Below are the code and all the weights of a small trained network. Each question names an input and a target symbol and asks about switching units off, where a switched-off unit gives its printed mean instead of its output.

import numpy as np


def w(rows, s, z=0):
    codes = np.array(rows[::2]) - 128.0
    scale = np.full(codes.shape[1], s)
    scale[-1] = z or s
    return codes * scale


def norm(h):
    return h / np.sqrt((h * h).mean(-1, keepdims=True) + 1e-5)


def f(y):
    return y / 2 * (1 + np.tanh(0.7978845608 * (y + 0.044715 * y**3)))


def softmax(a):
    e = np.exp(a - a.max(-1, keepdims=True))
    return e / e.sum(-1, keepdims=True)


def log_softmax(a):
    a = a - a.max(-1, keepdims=True)
    return a - np.log(np.exp(a).sum(-1, keepdims=True))


def net(x, mask):
    ids = ['γεθλπτφψ'.index(c) for c in x.split()]
    T = len(ids)
    res = E[ids] + P[:T]
    u = 0
    for l in range(2):
        q, k, v = (norm(res) @ M[l].T for M in (Q, K, V))
        z = softmax(np.where(np.tri(T) > 0, q @ k.T / 3**0.5, -1e9)) @ v
        res = res + np.where(mask[u], z, O[l][:, -1]) @ O[l][:, :-1]
        u += 1
        y = f(norm(res) @ A[l][:, :-1].T + A[l][:, -1])
        res = res + np.where(mask[u : u + 8], y, B[l][:, -1]) @ B[l][:, :-1]
        u += 8
    return log_softmax(norm(res)[-1] @ U[:, :-1].T + U[:, -1])


Q, K, V, O, A, B = {}, {}, {}, {}, {}, {}
E = w([
[69,187,121,104],'γ',
[143,101,148,162],'ε',
[131,18,141,193],'θ',
[82,152,157,94],'λ',
[117,189,159,144],'π',
[144,62,125,134],'τ',
[135,64,63,11],'φ',
[67,223,126,213],'ψ',
],0.011)
P = w([
[110,106,76,139],'0',
[124,195,254,121],'1',
[87,63,141,182],'2',
[129,196,216,119],'3',
[117,111,127,189],'4',
[136,189,190,112],'5',
[146,123,113,192],'6',
[139,161,189,98],'7',
],0.0082)
Q[0] = w([
[79,125,123,127],'0.h0',
[27,121,88,7],'0.h0',
[192,105,154,49],'0.h0',
],0.011)
K[0] = w([
[115,57,2,52],'0.h0',
[105,135,85,230],'0.h0',
[124,111,175,41],'0.h0',
],0.006)
V[0] = w([
[169,255,135,118],'0.h0',
[164,139,123,93],'0.h0',
[92,76,147,73],'0.h0',
],0.0059)
O[0] = w([
[151,65,62,146,87],'0.h0',
[84,175,29,115,8],'0.h0',
[254,119,37,120,159],'0.h0',
],0.008,0.0015)
A[0] = w([
[57,157,247,84,177],'0.n0',
[178,38,94,148,7],'0.n1',
[106,113,254,20,156],'0.n2',
[110,87,166,204,36],'0.n3',
[140,158,97,201,193],'0.n4',
[215,32,230,92,215],'0.n5',
[149,123,182,151,72],'0.n6',
[33,91,129,213,120],'0.n7',
],0.0078,0.0012)
B[0] = w([
[144,70,75,207,254],'0.n0',
[134,198,148,190,145],'0.n1',
[179,181,162,181,228],'0.n2',
[118,106,98,16,170],'0.n3',
[129,32,95,169,147],'0.n4',
[136,254,179,208,213],'0.n5',
[78,67,82,112,156],'0.n6',
[249,85,104,96,187],'0.n7',
],0.005,0.0069)
Q[1] = w([
[142,80,32,177],'1.h0',
[149,78,55,134],'1.h0',
[254,131,160,215],'1.h0',
],0.0098)
K[1] = w([
[2,140,98,131],'1.h0',
[64,102,57,44],'1.h0',
[154,154,67,88],'1.h0',
],0.0099)
V[1] = w([
[175,21,175,73],'1.h0',
[66,28,142,217],'1.h0',
[190,2,4,72],'1.h0',
],0.0069)
O[1] = w([
[159,235,32,67,35],'1.h0',
[214,2,49,145,146],'1.h0',
[89,185,63,123,4],'1.h0',
],0.0088,0.0031)
A[1] = w([
[187,179,165,23,101],'1.n0',
[96,86,248,170,5],'1.n1',
[100,138,86,169,60],'1.n2',
[93,227,209,162,166],'1.n3',
[158,174,236,139,233],'1.n4',
[47,143,91,2,187],'1.n5',
[96,60,204,152,150],'1.n6',
[109,102,156,177,244],'1.n7',
],0.0087,0.0014)
B[1] = w([
[2,116,119,173,129],'1.n0',
[101,178,46,121,251],'1.n1',
[86,53,136,174,131],'1.n2',
[109,85,116,12,222],'1.n3',
[122,42,58,75,255],'1.n4',
[142,64,159,198,135],'1.n5',
[117,54,195,167,217],'1.n6',
[94,100,130,73,204],'1.n7',
],0.0062,0.0074)
U = w([
[100,132,175,180,6],'γ',
[79,166,73,150,162],'ε',
[175,138,2,134,76],'θ',
[164,91,131,145,63],'λ',
[175,98,48,154,109],'π',
[200,118,159,117,179],'τ',
[71,138,140,42,150],'φ',
[47,86,111,202,230],'ψ',
],0.0091,0.0018)

Each question gives the input, a string of symbols that net reads in full, and the target symbol t.
The units are the heads (3 rows each of Q, K, V and O) and the neurons (one row each of A and B). Each row of codes is followed by its name. A weight is (code - 128) times the scale printed after its matrix; where a second scale follows, it is the last column's (O, A, B and U).
mask holds one flag per unit, layer by layer, with each layer's heads first. A switched-off unit (its flag False) gives its mean, the last column of its rows in O or B, instead of its output. The means were averaged over made-up inputs and are rounded, as every weight is.
A unit's drop is (log p(t) with every unit on - log p(t) with that unit switched off) / (log p(t) with every unit on - log p(t) with every unit switched off).
The circuit of an input: a set's keep is (log p(t) with only the set's units on - log p(t) with every unit switched off) / (log p(t) with every unit on - log p(t) with every unit switched off). Starting from the 12 units with the biggest drops (on a tie, the unit counted first), units are removed one at a time, each time the one whose removal leaves the highest keep (on an exact tie, the one counted first), for as long as the keep stays at least 0.8.
units of the circuit, in order: the units of the circuit, biggest drop first
unit that matters most: the unit with the biggest drop
top k neurons: the k neurons with the biggest drops, biggest first
top k neurons in layer l: the k neurons of layer l with the biggest drops, biggest first
input φ θ φ θ ψ, target ε: units of the circuit, in order : 1.h0; 0.h0
input γ γ φ ε λ γ φ π, target φ: unit that matters most : 1.h0
input φ θ λ ε λ π φ τ, target φ: top 3 neurons in layer 1 : 1.n3; 1.n4; 1.n6
input γ π ψ π, target ψ: units of the circuit, in order : 0.h0; 0.n0
input λ ψ θ φ θ τ λ, target φ: units of the circuit, in order : 0.h0; 1.h0
input γ ε φ, target ψ: top 3 neurons in layer 0 : 0.n2; 0.n0; 0.n6
input λ θ γ φ θ φ ε, target φ: units of the circuit, in order : 0.n0; 1.h0; 1.n3
input π ψ θ γ λ, target θ: top 3 neurons in layer 0 : 0.n2; 0.n7; 0.n5
input π θ λ π τ, target θ: top 3 neurons : 0.n7; 0.n3; 0.n2
input τ τ γ ψ γ π φ, target ψ: top 2 neurons in layer 1 : 1.n6; 1.n3
input ψ φ π, target π: top 2 neurons : 0.n5; 0.n7
input π φ θ φ θ γ θ, target θ: top 3 neurons in layer 0 : 0.n2; 0.n3; 0.n5
input λ ψ τ γ τ ε θ, target φ: top 2 neurons : 0.n0; 0.n5
input λ γ ψ, target φ: top 4 neurons in layer 0 : 0.n0; 0.n7; 0.n5; 0.n6
input π γ γ θ λ γ ψ, target θ: top 2 neurons : 0.n5; 0.n2
input λ ψ λ λ π, target φ: top 3 neurons : 0.n0; 0.n7; 0.n5
input λ γ γ γ τ γ γ, target φ: top 3 neurons : 0.n7; 0.n0; 0.n5
input φ θ γ, target ε: top 3 neurons : 0.n7; 0.n5; 1.n4
input π γ λ, target θ: top neuron in layer 0 : 0.n7
input γ ψ ε λ γ γ φ ε, target φ: top 2 neurons : 0.n0; 1.n3
